Below is a small trained network, with its code and all its weights. Each question gives an input and a target symbol and asks what happens when units are switched off, that is, made to give their printed mean instead of their output.

import numpy as np


def w(rows, s, z=0):
    codes = np.array(rows[::2]) - 128.0
    scale = np.full(codes.shape[1], s)
    scale[-1] = z or s
    return codes * scale


def f(y):
    return np.maximum(y, 0)


def softmax(a):
    e = np.exp(a - a.max(-1, keepdims=True))
    return e / e.sum(-1, keepdims=True)


def log_softmax(a):
    a = a - a.max(-1, keepdims=True)
    return a - np.log(np.exp(a).sum(-1, keepdims=True))


def net(x, mask):
    ids = ['Παβηλτω'.index(c) for c in x.split()]
    T = len(ids)
    res = E[ids] + P[:T]
    r = res
    for j in range(2):
        rows = slice(4 * j, 4 * j + 4)
        q, k, v = (r @ M[0][rows].T for M in (Q, K, V))
        z = softmax(np.where(np.tri(T) > 0, q @ k.T / 4**0.5, -1e9)) @ v
        o = O[0][rows]
        res = res + np.where(mask[j], z, o[:, -1]) @ o[:, :-1]
    y = f(res @ A[0][:, :-1].T + A[0][:, -1])
    res = res + np.where(mask[2:10], y, B[0][:, -1]) @ B[0][:, :-1]
    return log_softmax(res[-1] @ U[:, :-1].T + U[:, -1])


Q, K, V, O, A, B = {}, {}, {}, {}, {}, {}
E = w([
[173,130,170,138],'Π',
[106,122,80,177],'α',
[4,125,160,147],'β',
[143,105,177,130],'η',
[54,49,156,93],'λ',
[39,89,111,102],'τ',
[118,114,107,128],'ω',
],0.025)
P = w([
[174,253,89,6],'0',
[104,192,161,144],'1',
[101,178,156,152],'2',
[105,167,147,159],'3',
[101,160,141,166],'4',
[102,153,131,165],'5',
[97,147,122,173],'6',
[94,139,123,177],'7',
[93,132,114,179],'8',
[88,127,109,180],'9',
[85,118,99,183],'10',
[71,108,93,183],'11',
[77,108,91,186],'12',
],0.012)
Q[0] = w([
[155,63,131,98],'h1',
[134,176,78,80],'h1',
[74,165,166,222],'h1',
[153,175,136,89],'h1',
[170,71,205,133],'h2',
[116,180,109,175],'h2',
[2,42,180,75],'h2',
[3,102,142,151],'h2',
],0.014)
K[0] = w([
[150,46,128,117],'h1',
[106,170,170,189],'h1',
[137,172,101,6],'h1',
[126,60,150,232],'h1',
[172,134,173,133],'h2',
[117,116,86,159],'h2',
[112,56,98,140],'h2',
[122,85,69,140],'h2',
],0.014)
V[0] = w([
[120,27,152,60],'h1',
[84,152,6,137],'h1',
[72,45,191,105],'h1',
[77,197,236,201],'h1',
[48,181,189,174],'h2',
[125,45,67,64],'h2',
[170,32,222,82],'h2',
[207,128,156,156],'h2',
],0.013)
O[0] = w([
[71,250,107,197,145],'h1',
[138,143,114,52,164],'h1',
[110,209,227,157,131],'h1',
[204,90,223,147,123],'h1',
[154,150,88,80,245],'h2',
[141,141,195,100,146],'h2',
[28,153,199,124,97],'h2',
[90,92,115,135,12],'h2',
],0.012)
A[0] = w([
[45,79,170,97,49],'n1',
[124,70,93,63,3],'n2',
[86,153,114,171,29],'n3',
[92,255,83,142,110],'n4',
[163,132,96,62,91],'n5',
[249,85,239,112,206],'n6',
[254,180,75,148,176],'n7',
[140,180,108,169,233],'n8',
],0.0081,0.005)
B[0] = w([
[159,133,57,255,159],'n1',
[161,154,209,194,176],'n2',
[211,147,113,154,162],'n3',
[180,27,159,114,251],'n4',
[131,157,100,132,184],'n5',
[118,152,74,180,214],'n6',
[44,119,175,170,215],'n7',
[83,57,132,67,188],'n8',
],0.0083,0.018)
U = w([
[158,54,150,197,84],'Π',
[65,105,197,93,100],'α',
[78,210,93,146,78],'β',
[184,194,163,203,121],'η',
[231,118,188,110,236],'λ',
[42,104,204,164,227],'τ',
[161,33,254,154,2],'ω',
],0.0077,0.006)

Each question gives the input, a string of symbols that net reads in full, and the target symbol t.
The units are the heads (4 rows each of Q, K, V and O) and the neurons (one row each of A and B). Each row of codes is followed by its name. A weight is (code - 128) times the scale printed after its matrix; where a second scale follows, it is the last column's (O, A, B and U).
mask holds one flag per unit, heads first, then neurons. A switched-off unit (its flag False) gives its mean, the last column of its rows in O or B, instead of its output. The means were averaged over made-up inputs and are rounded, as every weight is.
A unit's drop is (log p(t) with every unit on - log p(t) with that unit switched off) / (log p(t) with every unit on - log p(t) with every unit switched off).
The circuit of an input: a set's keep is (log p(t) with only the set's units on - log p(t) with every unit switched off) / (log p(t) with every unit on - log p(t) with every unit switched off). Starting from all 10 units, units are removed one at a time, each time the one whose removal leaves the highest keep (on an exact tie, the one counted first), for as long as the keep stays at least 0.8.
units of the circuit, in order: the units of the circuit, biggest drop first
most important unit: the unit with the biggest drop
k most important neurons: the k neurons with the biggest drops, biggest first
which heads matter: for each layer, one digit per head in row order, 1 if its drop is at least 0.15 and else 0, layers parted by /
input β τ λ Π, target τ: most important unit	h2
input α λ α β β Π τ β λ β β, target λ: units of the circuit, in order	(h1 n7)
input η β η λ ω α β α λ η, target τ: which heads matter	10
input τ λ λ ω β Π η, target α: which heads matter	10
input λ λ Π Π α Π β ω τ λ α, target ω: 4 most important neurons	(n4 n8 n6 n7)
input α β Π τ η β Π β, target λ: units of the circuit, in order	(h1 h2)
input λ τ η λ Π β η ω ω Π Π τ, target λ: 3 most important neurons	(n4 n3 n7)
input λ Π β τ η, target ω: 3 most important neurons	(n4 n3 n8)
input ω λ ω Π λ ω α α ω λ ω β Π, target β: units of the circuit, in order	(n4 h1)
input β η β β η ω β ω τ, target η: units of the circuit, in order	(n6 h1 n4 h2)
input β ω λ τ λ β λ β, target η: 2 most important neurons	(n1 n6)
input λ τ α ω Π η, target ω: 2 most important neurons	(n4 n8)
input Π Π η, target Π: units of the circuit, in order	(h1 h2)
input λ Π λ η η α Π, target ω: 3 most important neurons	(n4 n8 n3)
input β η η β ω β α τ α β, target η: units of the circuit, in order	(h1 n6 n4 h2)
input η Π τ ω β α, target τ: most important unit	n7
input β β β λ, target η: units of the circuit, in order	(h1 n6 n4)
input η α η λ ω, target τ: 3 most important neurons	(n4 n7 n3)
input β Π β τ, target λ: 2 most important neurons	(n1 n2)
input λ ω α η β Π, target ω: 4 most important neurons	(n4 n8 n6 n3)
input β β τ η, target η: 3 most important neurons	(n6 n4 n8)
input ω β λ β β, target β: units of the circuit, in order	(h1)
input β β β τ τ, target η: units of the circuit, in order	(h1 n6 n4 h2)
input ω λ β β α η β η λ, target β: 3 most important neurons	(n4 n1 n7)
input ω β α η λ λ Π, target β: units of the circuit, in order	(h1 n4)
input λ λ Π η, target τ: 2 most important neurons	(n8 n2)
input λ λ τ, target ω: 2 most important neurons	(n4 n8)
input λ Π ω Π τ, target ω: 3 most important neurons	(n4 n8 n6)
input α Π τ τ λ, target λ: 2 most important neurons	(n7 n2)
input Π β α ω α ω η ω, target Π: units of the circuit, in order	(h1)
